Below is a small trained network, with its code and all its weights. Each question gives an input and a class and asks what happens when units are switched off, that is, made to give their printed mean instead of their output.

import numpy as np


def w(rows, s, z=0):
    codes = np.array(rows[::2]) - 128.0
    scale = np.full(codes.shape[1], s)
    scale[-1] = z or s
    return codes * scale


def norm(h):
    return h / np.sqrt((h * h).mean(-1, keepdims=True) + 1e-5)


def f(y):
    return y / 2 * (1 + np.tanh(0.7978845608 * (y + 0.044715 * y**3)))


def log_softmax(a):
    a = a - a.max(-1, keepdims=True)
    return a - np.log(np.exp(a).sum(-1, keepdims=True))


def net(x, mask):
    res = np.array(x, float).reshape(1, 8) / 4 @ E
    u = 0
    for l in range(2):
        y = f(norm(res) @ A[l][:, :-1].T + A[l][:, -1])
        res = res + np.where(mask[u : u + 12], y, B[l][:, -1]) @ B[l][:, :-1]
        u += 12
    return log_softmax(norm(res)[-1] @ U[:, :-1].T + U[:, -1])


A, B = {}, {}
E = w([
[118,31,111,94,85,33,155,249],'x0',
[168,78,107,214,157,65,100,120],'x1',
[110,177,99,77,147,151,153,104],'x2',
[86,166,57,161,59,90,94,118],'x3',
[220,136,76,16,141,219,121,90],'x4',
[182,88,229,175,60,148,75,172],'x5',
[88,123,144,83,166,132,116,136],'x6',
[170,154,141,206,115,130,229,131],'x7',
],0.0022)
A[0] = w([
[193,76,123,21,61,192,32,136,15],'L0N1',
[146,12,173,150,135,42,73,231,72],'L0N2',
[129,227,105,97,135,205,168,50,59],'L0N3',
[254,111,224,219,147,205,174,142,7],'L0N4',
[123,61,151,186,72,35,145,202,43],'L0N5',
[112,89,147,174,4,36,144,217,18],'L0N6',
[106,241,103,127,99,166,180,79,46],'L0N7',
[117,231,77,72,151,221,138,55,55],'L0N8',
[210,149,219,193,116,190,173,153,2],'L0N9',
[73,77,220,35,211,115,188,193,9],'L0N10',
[140,103,6,104,179,107,177,95,2],'L0N11',
[147,112,17,101,170,112,169,88,7],'L0N12',
],0.0033,0.0032)
B[0] = w([
[158,25,129,65,34,214,17,171,136],'L0N1',
[123,217,124,115,92,180,165,101,250],'L0N2',
[81,152,102,114,60,156,184,101,213],'L0N3',
[244,68,189,171,133,104,252,57,150],'L0N4',
[91,169,115,151,80,163,153,133,198],'L0N5',
[71,165,83,184,27,115,171,229,191],'L0N6',
[119,113,102,88,114,177,190,87,148],'L0N7',
[83,172,95,141,46,144,212,114,252],'L0N8',
[205,74,124,104,125,93,201,103,96],'L0N9',
[38,144,204,49,220,123,167,199,137],'L0N10',
[208,172,47,101,169,48,159,164,101],'L0N11',
[175,185,80,110,152,67,159,148,91],'L0N12',
],0.0038,0.0011)
A[1] = w([
[104,135,139,184,29,78,144,216,42],'L1N1',
[187,72,127,46,84,184,74,167,16],'L1N2',
[255,85,223,166,118,152,187,94,34],'L1N3',
[160,22,162,140,159,71,105,194,122],'L1N4',
[43,177,92,44,118,125,75,172,108],'L1N5',
[190,125,31,82,206,38,145,148,47],'L1N6',
[84,116,210,45,195,114,156,195,18],'L1N7',
[180,59,122,63,97,188,33,140,12],'L1N8',
[87,107,207,39,201,121,165,204,13],'L1N9',
[182,59,137,58,86,183,42,139,1],'L1N10',
[116,164,64,146,205,44,192,104,107],'L1N11',
[156,139,153,57,218,188,132,75,119],'L1N12',
],0.005,0.0043)
B[1] = w([
[68,11,6,181,20,62,148,233,209],'L1N1',
[139,132,179,154,78,153,30,115,144],'L1N2',
[253,47,205,193,169,9,212,28,203],'L1N3',
[88,205,60,112,75,180,194,53,160],'L1N4',
[203,105,142,161,140,163,195,116,253],'L1N5',
[220,219,109,149,232,26,71,206,167],'L1N6',
[79,67,174,106,213,206,178,174,147],'L1N7',
[210,104,210,77,32,187,41,171,151],'L1N8',
[43,70,214,112,245,207,171,169,155],'L1N9',
[188,117,182,89,38,171,25,152,147],'L1N10',
[193,108,154,59,85,157,70,192,234],'L1N11',
[106,130,94,168,35,91,145,186,208],'L1N12',
],0.005,0.0022)
U = w([
[251,30,243,217,149,33,243,13,154],'0',
[17,160,161,240,226,62,2,28,3],'1',
[69,249,30,36,77,227,242,13,139],'2',
[210,60,220,27,14,232,5,157,174],'3',
[239,216,36,49,239,17,66,231,97],'4',
[18,33,237,43,249,229,224,225,124],'5',
[25,34,34,234,7,28,190,250,126],'6',
],0.0089,0.0029)

Each question gives the input, the list of numbers given to net, and the class t.
The units are the neurons (one row each of A and B). Each row of codes is followed by its name. A weight is (code - 128) times the scale printed after its matrix; where a second scale follows, it is the last column's (A, B and U).
mask holds one flag per neuron, layer by layer. A switched-off neuron (its flag False) gives its mean, the last column of its row in B, instead of its output. The means were averaged over made-up inputs and are rounded, as every weight is.
A unit's drop is (log p(t) with every unit on - log p(t) with that unit switched off) / (log p(t) with every unit on - log p(t) with every unit switched off).
The circuit of an input: a set's keep is (log p(t) with only the set's units on - log p(t) with every unit switched off) / (log p(t) with every unit on - log p(t) with every unit switched off). Starting from the 12 units with the biggest drops (on a tie, the unit counted first), units are removed one at a time, each time the one whose removal leaves the highest keep (on an exact tie, the one counted first), for as long as the keep stays at least 0.8.
units of the circuit, in order: the units of the circuit, biggest drop first
most important unit: the unit with the biggest drop
top k neurons: the k neurons with the biggest drops, biggest first
drop when u is switched off: that unit's drop, to one decimal
input [-2,-1,6,-4,8,6,-8,4], class 0: top neuron	(L1N3)
input [3,-4,3,-1,6,-8,6,-2], class 4: units of the circuit, in order	(L1N6; L0N11)
input [8,4,0,-6,6,0,4,5], class 5: units of the circuit, in order	(L0N10; L1N9)
input [1,-7,0,3,1,5,-1,8], class 0: units of the circuit, in order	(L1N3; L0N4)
input [-4,-1,7,0,-6,8,1,-2], class 1: top 2 neurons	(L1N5; L1N11)
input [-3,3,-3,7,-8,-8,5,-3], class 1: units of the circuit, in order	(L1N1; L1N12)
input [-3,-1,-7,2,-8,-5,7,3], class 1: top 3 neurons	(L0N8; L1N12; L0N3)
input [4,-7,0,-6,4,-8,-5,-1], class 5: top 3 neurons	(L0N10; L1N9; L1N7)
input [0,5,5,8,8,-1,4,8], class 4: top 3 neurons	(L0N11; L1N6; L0N12)
input [7,2,3,2,2,-3,8,0], class 4: top 3 neurons	(L1N6; L0N11; L0N12)
input [8,-4,3,-6,-6,5,6,2], class 5: top 2 neurons	(L0N10; L1N9)
input [2,-4,8,3,-6,-7,-1,0], class 4: top 2 neurons	(L1N11; L0N2)
input [-4,1,-5,1,3,7,-5,-2], class 0: drop when L0N4 is switched off	1.2
input [-2,4,6,-8,3,-8,-5,1], class 4: most important unit	L1N6
input [3,-8,-3,-2,-7,-4,1,4], class 5: drop when L1N7 is switched off	0.2
input [-6,-5,-7,-4,5,0,0,5], class 0: drop when L1N3 is switched off	0.3
